Below are the code and all the weights of a small trained network. Each question names an input and a class and asks about switching units off, where a switched-off unit gives its printed mean instead of its output.

import numpy as np


def w(rows, s, z=0):
    codes = np.array(rows[::2]) - 128.0
    scale = np.full(codes.shape[1], s)
    scale[-1] = z or s
    return codes * scale


def f(y):
    return y / 2 * (1 + np.tanh(0.7978845608 * (y + 0.044715 * y**3)))


def log_softmax(a):
    a = a - a.max(-1, keepdims=True)
    return a - np.log(np.exp(a).sum(-1, keepdims=True))


def net(x, mask):
    res = np.array(x, float).reshape(1, 4) / 4 @ E
    y = f(res @ A[0][:, :-1].T + A[0][:, -1])
    res = res + np.where(mask, y, B[0][:, -1]) @ B[0][:, :-1]
    return log_softmax(res[-1] @ U[:, :-1].T + U[:, -1])


A, B = {}, {}
E = w([
[99,106,66,91,95,100,11,49],'x0',
[69,128,72,179,140,212,138,116],'x1',
[173,51,121,154,77,176,138,127],'x2',
[90,97,158,159,72,61,78,168],'x3',
],0.011)
A[0] = w([
[176,103,190,37,83,2,79,119,118],'N0',
[189,98,176,34,94,29,87,109,162],'N1',
[41,92,138,178,12,35,15,155,174],'N2',
[141,205,219,141,199,101,185,218,153],'N3',
[110,58,168,217,40,99,95,194,151],'N4',
[119,92,44,85,97,139,55,15,254],'N5',
[210,27,101,164,109,222,182,107,209],'N6',
[101,54,170,212,38,98,97,193,127],'N7',
[35,176,50,124,155,140,85,71,137],'N8',
[18,183,26,131,169,144,83,45,146],'N9',
[169,154,192,7,128,19,112,138,229],'N10',
[139,201,180,140,213,143,196,194,130],'N11',
[59,128,122,98,74,28,17,107,120],'N12',
[142,205,232,135,191,100,184,229,166],'N13',
],0.0073,0.0033)
B[0] = w([
[189,168,171,68,104,165,130,121,214],'N0',
[182,172,173,64,107,168,122,112,206],'N1',
[132,117,112,158,2,118,90,136,238],'N2',
[50,147,184,100,112,73,134,148,246],'N3',
[119,63,134,182,147,103,151,184,195],'N4',
[113,158,143,67,136,104,21,114,230],'N5',
[182,128,142,162,86,207,137,112,218],'N6',
[122,71,130,171,140,110,143,166,192],'N7',
[119,149,124,114,156,137,33,69,193],'N8',
[109,156,132,117,155,146,41,49,214],'N9',
[131,183,206,77,140,182,135,106,226],'N10',
[75,151,127,122,70,72,156,159,235],'N11',
[163,145,73,132,49,135,99,114,220],'N12',
[42,142,201,105,125,66,135,164,254],'N13',
],0.011)
U = w([
[85,117,80,160,122,87,121,123,94],'0',
[189,95,98,172,157,176,198,138,104],'1',
[123,69,142,165,120,108,149,164,183],'2',
[100,156,156,99,145,102,181,153,166],'3',
[154,106,99,117,152,79,149,130,29],'4',
[161,162,132,105,113,172,115,102,202],'5',
[160,115,83,118,107,80,122,146,3],'6',
[109,140,127,98,250,115,105,105,80],'7',
],0.015,0.0053)

Each question gives the input, the list of numbers given to net, and the class t.
The units are the neurons (one row each of A and B). Each row of codes is followed by its name. A weight is (code - 128) times the scale printed after its matrix; where a second scale follows, it is the last column's (A, B and U).
mask holds one flag per neuron, in row order. A switched-off neuron (its flag False) gives its mean, the last column of its row in B, instead of its output. The means were averaged over made-up inputs and are rounded, as every weight is.
A unit's drop is (log p(t) with every unit on - log p(t) with that unit switched off) / (log p(t) with every unit on - log p(t) with every unit switched off).
The circuit of an input: a set's keep is (log p(t) with only the set's units on - log p(t) with every unit switched off) / (log p(t) with every unit on - log p(t) with every unit switched off). Starting from the 12 units with the biggest drops (on a tie, the unit counted first), units are removed one at a time, each time the one whose removal leaves the highest keep (on an exact tie, the one counted first), for as long as the keep stays at least 0.8.
units of the circuit, in order: the units of the circuit, biggest drop first
most important unit: the unit with the biggest drop
top k neurons: the k neurons with the biggest drops, biggest first
drop of u: that unit's drop, to one decimal
input [8,-2,2,-8], class 7: units of the circuit, in order : (N2; N5)
input [3,6,8,2], class 2: most important unit : N4
input [2,-4,-6,-6], class 7: top 3 neurons : (N2; N6; N12)
input [0,-3,3,8], class 2: top 3 neurons : (N4; N7; N5)
input [-5,-6,7,1], class 2: top 3 neurons : (N4; N7; N6)
input [0,4,-3,-6], class 7: top 2 neurons : (N2; N12)
input [-3,1,1,-1], class 3: top 4 neurons : (N2; N4; N7; N12)
input [5,0,7,6], class 6: top 2 neurons : (N12; N5)
input [-3,7,-1,5], class 2: drop of N5 : 0.1
input [-1,-4,2,-6], class 3: drop of N5 : 0.3
input [7,-2,-8,7], class 5: drop of N2 : 0.0
input [-8,-4,7,4], class 2: top 2 neurons : (N4; N7)
